Small tables with named rows and columns. After each table, cells are looked up by row and column.

Table Piz
columns: Feno, Tof
Kisiba: [47, 163]
Fove: [130, 64]
Bak: [82, 179]
Rekiku: [81, 170]
Tivil: [178, 106]
Faveziz: [147, 206]
Varivo: [175, 136]
Simesa: [137, 163]
Dineman: [99, 120]

Kisiba, Feno: 47
Bak, Feno: 82
Bak, Tof: 179
Fove, Tof: 64
Faveziz, Tof: 206
Varivo, Feno: 175
Dineman, Feno: 99
Dineman, Tof: 120
Tivil, Tof: 106
Fove, Feno: 130
Rekiku, Tof: 170
Varivo, Tof: 136
Rekiku, Feno: 81
Faveziz, Feno: 147
Kisiba, Tof: 163
Simesa, Tof: 163
Simesa, Feno: 137
Tivil, Feno: 178
Which row has the largest Feno? Tivil

Table Beburu
	Guve	Fazok	Takit	Zaduzi	Mubibip	Kenuta	Nada	Takig	Mev
Dapu	-2	11	76	0	12	22	30	14	73
Kizesi	95	43	52	40	-30	50	-68	71	0
Sapesa	-13	94	32	-27	48	41	-35	-18	-23

What is the Zaduzi of Sapesa in Beburu?
-27
What is the Kenuta of Sapesa in Beburu?
41
What is the Fazok of Sapesa in Beburu?
94
What is the Mubibip of Sapesa in Beburu?
48
What is the Zaduzi of Kizesi in Beburu?
40
What is the Guve of Kizesi in Beburu?
95
What is the Guve of Dapu in Beburu?
-2
What is the Takig of Sapesa in Beburu?
-18
What is the Nada of Dapu in Beburu?
30
What is the Takit of Dapu in Beburu?
76
What is the Fazok of Dapu in Beburu?
11

Boto:
cols = Kiv, Zoz, Pag, Detil, Rokizag, Tun
Ganu: [2.7, 0.5, 0.2, 4.1, -6.1, 8.1]
Bureku: [-4.2, 6.2, -0.3, -4.3, 6.3, 5.5]
Ket: [-1.0, 3.8, -1.9, -2.5, 2.6, 5.2]
Geb: [-4.1, -1.8, -3.2, -6.1, -2.5, 3.1]
Ril: [2.8, 3.2, -4.3, 2.2, 5.0, 2.4]
Mut: [3.5, -0.4, -3.7, 2.5, -2.5, 4.4]
Ragik: [3.2, 3.8, -1.1, 2.7, 3.9, 0.5]
Bog: [-0.6, 8.2, 5.4, -0.5, 0.1, 5.3]
Vagano: [-5.3, 7.8, 7.9, -3.7, -0.2, 1.4]

Pag of Mut = -3.7
Kiv of Ganu = 2.7
Kiv of Vagano = -5.3
Pag of Bog = 5.4
Kiv of Geb = -4.1
Pag of Ril = -4.3
Detil of Bog = -0.5
Zoz of Bureku = 6.2
Pag of Ragik = -1.1
Detil of Geb = -6.1
Rokizag of Bog = 0.1
Kiv of Bog = -0.6

Table Mas
         Pumadop    Raro  Lenizud   Midek
Sezu      53.668  57.632   55.180  58.404
Pama      71.542  78.890   34.751  71.696
Bunef     76.769  32.032   39.931  73.924
Pemu      48.463  79.112   36.660  72.493
Figasa    12.605  35.028   35.699  43.186
Pizivaz   46.571  66.401   51.798  51.509
Rega      70.266  58.642   43.506  59.682
Rasegip   41.425  69.813   33.889  45.028
Govam     46.323  71.850   51.372  68.181
Medako    30.742  65.432   49.570  48.286
Rukod     39.851  24.782   62.584  33.210
Zev       52.163  73.242   27.696  49.199

What is the Midek of Sezu in Mas?
58.404
What is the Pumadop of Figasa in Mas?
12.605
What is the Midek of Govam in Mas?
68.181
What is the Pumadop of Bunef in Mas?
76.769
What is the Raro of Figasa in Mas?
35.028
What is the Midek of Medako in Mas?
48.286
What is the Lenizud of Rega in Mas?
43.506
What is the Raro of Pama in Mas?
78.890
What is the Pumadop of Medako in Mas?
30.742
What is the Lenizud of Rukod in Mas?
62.584
What is the Midek of Pemu in Mas?
72.493
What is the Pumadop of Pemu in Mas?
48.463

Puz =
|  | Kago | Zufodom | Vus |
|---|---|---|---|
| Dusu | 187 | 89 | 182 |
| Ket | 95 | 99 | 120 |
| Tegil | 248 | 65 | 100 |
| Sibip | 10 | 54 | 99 |
| Solupum | 32 | 70 | 56 |

What is the Kago of Dusu in Puz? 187
What is the Kago of Tegil in Puz? 248
What is the Zufodom of Sibip in Puz? 54
What is the Zufodom of Solupum in Puz? 70
What is the Kago of Ket in Puz? 95
What is the Kago of Solupum in Puz? 32
What is the Vus of Dusu in Puz? 182
What is the Vus of Sibip in Puz? 99
What is the Zufodom of Dusu in Puz? 89
Row with the largest Vus: Dusu

Dun.tsv
	Kugafo	Meven	Gal	Kop	Zil	Fabun	Levine	Rugofef	Vani
Tarivu	0.115	0.013	-0.187	0.417	0.102	-0.128	0.189	-0.066	-0.253
Ris	0.053	0.468	0.125	-0.005	0.155	-0.088	-0.612	0.133	0.214
Baz	0.326	0.020	-0.161	0.122	-0.210	-0.048	-0.673	0.693	-0.115

Ris, Kop -> -0.005
Tarivu, Fabun -> -0.128
Baz, Fabun -> -0.048
Baz, Rugofef -> 0.693
Ris, Meven -> 0.468
Ris, Fabun -> -0.088
Baz, Kop -> 0.122
Ris, Kugafo -> 0.053
Baz, Vani -> -0.115
Ris, Zil -> 0.155

Tusezif:
	Keb	Fupate	Nat
Popov	141	224	148
Lisonam	134	225	153
Dumunal	148	220	141
Pab	12	170	231
Dipokam	117	222	165
Kam	47	193	210

Keb of Pab is 12
Nat of Lisonam is 153
Fupate of Lisonam is 225
Keb of Dumunal is 148
Keb of Popov is 141
Keb of Lisonam is 134
Nat of Kam is 210
Fupate of Kam is 193
Nat of Pab is 231
Keb of Kam is 47
Nat of Popov is 148
Keb of Dipokam is 117
Fupate of Popov is 224
Nat of Dumunal is 141
Fupate of Dipokam is 222
Fupate of Pab is 170
Nat of Dipokam is 165
Fupate of Dumunal is 220
Which row has the largest Fupate? Lisonam

Ruli =
|  | Mumid | Dez | Ker | Molu | Ref | Merusir | Ral | Gup | Vuzef | Kud |
|---|---|---|---|---|---|---|---|---|---|---|
| Viri | -47.10 | -51.05 | -12.88 | -58.07 | -1.99 | -64.04 | -75.78 | -36.08 | -84.37 | -44.83 |
| Dav | 41.96 | -95.28 | -57.12 | 23.36 | -1.17 | 14.06 | -32.75 | 1.61 | 8.62 | 4.35 |
| Fup | -76.92 | 11.75 | -73.87 | 5.81 | 0.62 | -34.61 | -0.39 | -20.04 | 26.35 | -12.18 |
| Zegevod | -36.22 | 40.76 | 44.81 | 52.52 | 78.54 | -16.66 | 14.41 | 12.87 | 30.56 | -5.53 |

What is the Ker of Zegevod in Ruli? 44.81
What is the Vuzef of Fup in Ruli? 26.35
What is the Dez of Zegevod in Ruli? 40.76
What is the Mumid of Fup in Ruli? -76.92
What is the Molu of Dav in Ruli? 23.36
What is the Vuzef of Viri in Ruli? -84.37
Which row has the largest Ral? Zegevod

